Below are the code and all the weights of a small trained network. Each question names an input and a class and asks about switching units off, where a switched-off unit gives its printed mean instead of its output.

import numpy as np


def w(rows, s, z=0):
    codes = np.array(rows[::2]) - 128.0
    scale = np.full(codes.shape[1], s)
    scale[-1] = z or s
    return codes * scale


def f(y):
    return y / 2 * (1 + np.tanh(0.7978845608 * (y + 0.044715 * y**3)))


def log_softmax(a):
    a = a - a.max(-1, keepdims=True)
    return a - np.log(np.exp(a).sum(-1, keepdims=True))


def net(x, mask):
    res = np.array(x, float).reshape(1, 6) / 4 @ E
    y = f(res @ A[0][:, :-1].T + A[0][:, -1])
    res = res + np.where(mask, y, B[0][:, -1]) @ B[0][:, :-1]
    return log_softmax(res[-1] @ U[:, :-1].T + U[:, -1])


A, B = {}, {}
E = w([
[126,130,128],'x0',
[91,27,146],'x1',
[254,96,120],'x2',
[125,128,129],'x3',
[127,129,129],'x4',
[119,115,6],'x5',
],0.0085)
A[0] = w([
[105,45,146,85],'neuron 0',
[148,201,232,48],'neuron 1',
[56,156,137,102],'neuron 2',
[234,115,127,119],'neuron 3',
[67,179,141,139],'neuron 4',
[62,167,119,95],'neuron 5',
[107,73,145,101],'neuron 6',
[60,126,137,133],'neuron 7',
[137,136,228,1],'neuron 8',
[100,80,113,102],'neuron 9',
[90,37,146,127],'neuron 10',
[27,180,106,95],'neuron 11',
[100,44,151,122],'neuron 12',
[120,119,5,76],'neuron 13',
[137,249,130,160],'neuron 14',
],0.011,0.0054)
B[0] = w([
[136,155,111,202],'neuron 0',
[100,142,141,209],'neuron 1',
[170,91,149,205],'neuron 2',
[170,91,149,249],'neuron 3',
[176,96,123,218],'neuron 4',
[153,102,146,192],'neuron 5',
[134,152,108,171],'neuron 6',
[159,71,100,214],'neuron 7',
[95,129,209,166],'neuron 8',
[128,152,135,167],'neuron 9',
[146,214,101,251],'neuron 10',
[156,116,130,253],'neuron 11',
[156,188,124,232],'neuron 12',
[52,147,249,242],'neuron 13',
[157,182,94,249],'neuron 14',
],0.014,0.0045)
U = w([
[138,152,99,254],'0',
[79,170,210,59],'1',
[152,149,88,214],'2',
[181,253,52,28],'3',
[207,48,100,49],'4',
],0.011,0.0096)

Each question gives the input, the list of numbers given to net, and the class t.
The units are the neurons (one row each of A and B). Each row of codes is followed by its name. A weight is (code - 128) times the scale printed after its matrix; where a second scale follows, it is the last column's (A, B and U).
mask holds one flag per neuron, in row order. A switched-off neuron (its flag False) gives its mean, the last column of its row in B, instead of its output. The means were averaged over made-up inputs and are rounded, as every weight is.
A unit's drop is (log p(t) with every unit on - log p(t) with that unit switched off) / (log p(t) with every unit on - log p(t) with every unit switched off).
The circuit of an input: a set's keep is (log p(t) with only the set's units on - log p(t) with every unit switched off) / (log p(t) with every unit on - log p(t) with every unit switched off). Starting from the 12 units with the biggest drops (on a tie, the unit counted first), units are removed one at a time, each time the one whose removal leaves the highest keep (on an exact tie, the one counted first), for as long as the keep stays at least 0.8.
units of the circuit, in order: the units of the circuit, biggest drop first
most important unit: the unit with the biggest drop
k most important neurons: the k neurons with the biggest drops, biggest first
drop of u: that unit's drop, to one decimal
input [5,6,2,1,6,6], class 1: 2 most important neurons	neuron 13; neuron 14
input [2,2,7,-5,5,-7], class 1: units of the circuit, in order	neuron 8
input [3,5,5,2,-1,-4], class 3: units of the circuit, in order	neuron 13; neuron 10; neuron 12
input [-3,3,6,-3,7,-7], class 1: 2 most important neurons	neuron 8; neuron 7
input [4,4,-8,2,-6,-6], class 4: units of the circuit, in order	neuron 7; neuron 4
input [-5,7,0,0,-6,-2], class 3: 2 most important neurons	neuron 10; neuron 12
input [-4,6,-8,-2,4,5], class 4: 3 most important neurons	neuron 7; neuron 2; neuron 11
input [-3,-3,5,-3,-4,-2], class 4: 3 most important neurons	neuron 3; neuron 10; neuron 13
input [-4,6,-7,-4,0,-2], class 4: 2 most important neurons	neuron 7; neuron 2
input [2,6,-4,-6,7,7], class 1: 2 most important neurons	neuron 13; neuron 14
input [-6,-8,-2,-5,7,8], class 1: drop of neuron 10	0.1
input [-6,-4,0,2,3,8], class 1: drop of neuron 13	0.8
input [5,-7,5,1,3,8], class 1: drop of neuron 13	0.9
input [6,4,5,0,6,-8], class 1: most important unit	neuron 8
